Below are the code and all the weights of a small trained network. Each question names an input and a target symbol and asks about switching units off, where a switched-off unit gives its printed mean instead of its output.

import numpy as np


def w(rows, s, z=0):
    codes = np.array(rows[::2]) - 128.0
    scale = np.full(codes.shape[1], s)
    scale[-1] = z or s
    return codes * scale


def f(y):
    return y / 2 * (1 + np.tanh(0.7978845608 * (y + 0.044715 * y**3)))


def softmax(a):
    e = np.exp(a - a.max(-1, keepdims=True))
    return e / e.sum(-1, keepdims=True)


def log_softmax(a):
    a = a - a.max(-1, keepdims=True)
    return a - np.log(np.exp(a).sum(-1, keepdims=True))


def net(x, mask):
    ids = ['ΔΞΩζηθλμστψ'.index(c) for c in x.split()]
    T = len(ids)
    res = E[ids] + P[:T]
    u = 0
    for l in range(2):
        r = res
        for j in range(3):
            rows = slice(3 * j, 3 * j + 3)
            q, k, v = (r @ M[l][rows].T for M in (Q, K, V))
            z = softmax(np.where(np.tri(T) > 0, q @ k.T / 3**0.5, -1e9)) @ v
            o = O[l][rows]
            res = res + np.where(mask[u + j], z, o[:, -1]) @ o[:, :-1]
        u += 3
        y = f(res @ A[l][:, :-1].T + A[l][:, -1])
        res = res + np.where(mask[u : u + 8], y, B[l][:, -1]) @ B[l][:, :-1]
        u += 8
    return log_softmax(res[-1] @ U[:, :-1].T + U[:, -1])


Q, K, V, O, A, B = {}, {}, {}, {}, {}, {}
E = w([
[101,140,112,193,74,109,181],'Δ',
[53,152,57,219,61,130,138],'Ξ',
[47,246,135,163,113,141,143],'Ω',
[51,209,105,198,83,136,144],'ζ',
[151,122,78,64,163,98,222],'η',
[96,253,118,68,155,175,193],'θ',
[237,49,150,152,228,56,23],'λ',
[57,219,95,199,85,130,148],'μ',
[49,16,50,192,115,74,116],'σ',
[173,5,125,156,59,111,249],'τ',
[35,151,206,116,136,52,64],'ψ',
],0.014)
P = w([
[112,160,83,201,224,88,254],'0',
[147,173,63,156,137,93,191],'1',
[161,167,68,134,90,112,153],'2',
[152,147,78,119,77,122,130],'3',
[141,127,89,107,68,130,107],'4',
[128,106,103,98,61,132,93],'5',
[110,87,114,90,60,133,78],'6',
[97,68,124,84,63,135,67],'7',
[83,51,136,79,59,140,59],'8',
],0.0096)
Q[0] = w([
[162,174,179,55,193,103,167],'0.h0',
[117,113,55,147,112,99,146],'0.h0',
[125,87,152,128,215,64,117],'0.h0',
[133,142,89,99,124,109,124],'0.h1',
[131,150,108,163,83,139,135],'0.h1',
[86,115,92,118,220,155,148],'0.h1',
[72,196,100,205,102,171,142],'0.h2',
[161,139,210,86,168,254,196],'0.h2',
[71,178,94,47,129,77,136],'0.h2',
],0.0086)
K[0] = w([
[142,141,72,75,163,117,116],'0.h0',
[124,92,84,143,81,148,104],'0.h0',
[139,139,129,113,165,8,103],'0.h0',
[150,127,151,126,125,155,136],'0.h1',
[138,136,78,105,97,107,134],'0.h1',
[132,137,168,131,111,144,154],'0.h1',
[66,161,142,180,71,147,144],'0.h2',
[96,136,147,58,92,138,213],'0.h2',
[118,155,127,54,185,137,100],'0.h2',
],0.011)
V[0] = w([
[175,111,206,123,151,79,67],'0.h0',
[164,107,85,141,128,100,128],'0.h0',
[146,142,78,1,168,121,94],'0.h0',
[155,168,130,121,121,122,113],'0.h1',
[146,98,120,119,163,103,37],'0.h1',
[65,116,121,100,133,112,223],'0.h1',
[126,164,81,120,181,146,96],'0.h2',
[149,90,54,133,61,130,238],'0.h2',
[187,23,121,127,102,135,159],'0.h2',
],0.008)
O[0] = w([
[209,159,148,112,53,184,94,41],'0.h0',
[87,161,117,179,106,168,123,160],'0.h0',
[67,103,209,59,144,197,111,81],'0.h0',
[109,107,100,79,126,123,99,110],'0.h1',
[98,166,102,84,92,193,66,74],'0.h1',
[152,121,146,132,139,57,254,253],'0.h1',
[148,62,129,95,112,129,192,141],'0.h2',
[51,105,182,125,177,205,58,161],'0.h2',
[13,144,50,87,181,99,107,86],'0.h2',
],0.0066,0.0054)
A[0] = w([
[177,115,133,67,36,212,66,76],'0.n0',
[132,119,184,38,185,176,137,6],'0.n1',
[145,172,158,111,64,140,65,133],'0.n2',
[94,169,96,105,80,187,77,1],'0.n3',
[164,149,181,134,95,134,127,61],'0.n4',
[92,250,109,108,203,159,140,54],'0.n5',
[52,222,141,130,83,182,141,155],'0.n6',
[175,84,41,146,158,113,173,52],'0.n7',
],0.012,0.0054)
B[0] = w([
[76,149,11,154,140,82,120,134],'0.n0',
[44,97,102,155,146,138,75,143],'0.n1',
[132,114,127,101,88,186,97,168],'0.n2',
[99,55,127,182,200,107,183,122],'0.n3',
[43,132,179,133,140,198,79,135],'0.n4',
[230,166,151,113,77,129,181,149],'0.n5',
[201,108,99,120,134,61,157,174],'0.n6',
[189,101,151,117,76,161,157,255],'0.n7',
],0.011,0.0065)
Q[1] = w([
[101,125,165,112,84,85,128],'1.h0',
[114,169,164,177,147,250,122],'1.h0',
[161,124,108,138,104,149,124],'1.h0',
[154,117,103,97,126,50,161],'1.h1',
[133,145,164,167,178,128,103],'1.h1',
[196,131,144,105,81,135,117],'1.h1',
[100,202,123,166,138,103,133],'1.h2',
[152,145,118,119,98,67,104],'1.h2',
[110,74,95,195,77,134,127],'1.h2',
],0.017)
K[1] = w([
[165,114,147,62,86,123,93],'1.h0',
[181,243,91,167,204,228,219],'1.h0',
[97,106,162,108,178,83,112],'1.h0',
[210,160,85,121,229,84,82],'1.h1',
[81,177,133,182,75,117,217],'1.h1',
[97,167,202,86,88,147,90],'1.h1',
[113,205,182,205,127,73,136],'1.h2',
[121,241,93,150,126,121,81],'1.h2',
[149,30,80,210,100,157,100],'1.h2',
],0.011)
V[1] = w([
[253,88,80,215,101,195,137],'1.h0',
[143,190,106,37,109,134,155],'1.h0',
[31,145,48,115,50,147,203],'1.h0',
[103,207,210,44,156,112,103],'1.h1',
[35,154,142,103,35,86,116],'1.h1',
[55,162,97,142,94,147,225],'1.h1',
[204,50,170,156,201,141,94],'1.h2',
[2,47,150,169,106,120,115],'1.h2',
[153,177,186,111,107,130,233],'1.h2',
],0.0063)
O[1] = w([
[129,91,207,81,199,103,125,113],'1.h0',
[113,140,130,165,132,130,97,95],'1.h0',
[103,130,208,103,1,157,142,171],'1.h0',
[161,110,203,142,110,83,166,46],'1.h1',
[121,89,148,49,145,81,133,83],'1.h1',
[97,157,53,57,75,43,148,146],'1.h1',
[113,197,102,96,97,148,166,117],'1.h2',
[212,182,162,107,166,139,130,105],'1.h2',
[122,110,97,116,127,157,23,254],'1.h2',
],0.0075,0.0072)
A[1] = w([
[132,165,174,89,166,226,55,25],'1.n0',
[245,144,116,112,118,111,207,87],'1.n1',
[136,211,228,110,123,114,20,58],'1.n2',
[145,110,159,142,206,157,136,78],'1.n3',
[75,183,100,96,130,98,78,31],'1.n4',
[232,154,136,167,140,149,200,1],'1.n5',
[63,172,162,137,118,114,33,2],'1.n6',
[167,133,217,101,116,168,70,50],'1.n7',
],0.012,0.0064)
B[1] = w([
[159,196,113,113,112,55,170,132],'1.n0',
[56,181,177,174,187,106,160,255],'1.n1',
[113,152,77,98,111,198,64,196],'1.n2',
[88,161,136,137,245,201,108,133],'1.n3',
[103,88,202,200,160,138,166,158],'1.n4',
[156,91,123,50,97,142,51,163],'1.n5',
[211,194,90,138,123,128,174,181],'1.n6',
[28,95,183,186,210,44,197,161],'1.n7',
],0.011,0.0063)
U = w([
[139,140,139,128,124,118,119,31],'Δ',
[132,139,141,139,127,129,121,35],'Ξ',
[136,141,145,132,124,125,121,36],'Ω',
[135,145,139,127,119,121,113,43],'ζ',
[11,107,140,136,120,127,49,61],'η',
[131,143,139,144,126,140,119,53],'θ',
[147,141,121,134,168,140,112,94],'λ',
[135,128,133,150,143,133,109,60],'μ',
[177,137,163,174,131,87,200,211],'σ',
[139,116,179,155,134,151,117,82],'τ',
[218,129,67,78,69,130,106,255],'ψ',
],0.012,0.0096)

Each question gives the input, a string of symbols that net reads in full, and the target symbol t.
The units are the heads (3 rows each of Q, K, V and O) and the neurons (one row each of A and B). Each row of codes is followed by its name. A weight is (code - 128) times the scale printed after its matrix; where a second scale follows, it is the last column's (O, A, B and U).
mask holds one flag per unit, layer by layer, with each layer's heads first. A switched-off unit (its flag False) gives its mean, the last column of its rows in O or B, instead of its output. The means were averaged over made-up inputs and are rounded, as every weight is.
A unit's drop is (log p(t) with every unit on - log p(t) with that unit switched off) / (log p(t) with every unit on - log p(t) with every unit switched off).
The circuit of an input: a set's keep is (log p(t) with only the set's units on - log p(t) with every unit switched off) / (log p(t) with every unit on - log p(t) with every unit switched off). Starting from the 12 units with the biggest drops (on a tie, the unit counted first), units are removed one at a time, each time the one whose removal leaves the highest keep (on an exact tie, the one counted first), for as long as the keep stays at least 0.8.
circuit, biggest first: the units of the circuit, biggest drop first
most important unit: the unit with the biggest drop
top k neurons: the k neurons with the biggest drops, biggest first
k most important neurons of layer l: the k neurons of layer l with the biggest drops, biggest first
heads that matter: for each layer, one digit per head in row order, 1 if its drop is at least 0.15 and else 0, layers parted by /
input ψ ψ σ τ λ η μ, target λ: heads that matter -> 001 / 110
input σ Ξ Ω Ω ψ σ η σ Ξ, target ψ: heads that matter -> 110 / 111
input η τ σ θ ψ ψ μ, target σ: circuit, biggest first -> 0.n6, 1.n1
input ψ λ ψ ζ, target ψ: heads that matter -> 001 / 010
input ψ τ ψ Ξ, target σ: heads that matter -> 000 / 010
input ψ η ψ θ, target σ: circuit, biggest first -> 1.n1, 0.n5
input σ η σ ψ ψ Ω, target σ: top 2 neurons -> 0.n6, 1.n1
input σ ψ ψ σ τ λ Ξ ζ, target λ: 2 most important neurons of layer 1 -> 1.n3, 1.n5
input τ λ η ψ μ, target ψ: circuit, biggest first -> 1.n5, 0.n6
input ψ τ η Δ Ω ψ, target ψ: 4 most important neurons of layer 1 -> 1.n6, 1.n1, 1.n2, 1.n7
input ψ θ ψ η η θ θ, target η: heads that matter -> 110 / 001
input ψ μ τ Ω ψ σ, target σ: top 2 neurons -> 0.n7, 1.n1
input Ω τ ψ Δ η Ξ λ Ω, target λ: circuit, biggest first -> 1.h0, 0.n6, 1.h1, 1.n3
input ψ Ω η σ λ ψ θ ψ σ, target ψ: heads that matter -> 001 / 010
input ψ τ σ λ ψ ψ ψ ψ Δ, target ψ: top 2 neurons -> 0.n7, 1.n1
input θ ψ ψ η σ σ, target ψ: heads that matter -> 001 / 011
input θ σ θ θ σ ψ ψ μ, target σ: most important unit -> 0.n6
input θ ζ σ ψ η θ θ, target η: top 3 neurons -> 0.n7, 0.n1, 0.n6
input μ ψ σ σ η ψ ζ, target σ: heads that matter -> 010 / 010
input Ω η ψ η η, target η: heads that matter -> 101 / 000
input Ω ψ τ ψ ψ η ψ σ ζ, target σ: top 3 neurons -> 0.n6, 1.n1, 1.n2
input ψ λ θ ψ ψ ψ Ω, target ψ: circuit, biggest first -> 0.n6, 1.n5
input ψ Ω η ψ σ ψ σ η θ, target σ: 3 most important neurons of layer 1 -> 1.n1, 1.n2, 1.n5
input ψ σ θ ψ θ η, target σ: top 3 neurons -> 1.n1, 0.n7, 1.n2
input ψ ψ ψ, target η: most important unit -> 1.n7
input ψ Δ ψ σ ψ η ψ λ μ, target ψ: 3 most important neurons of layer 1 -> 1.n1, 1.n5, 1.n7
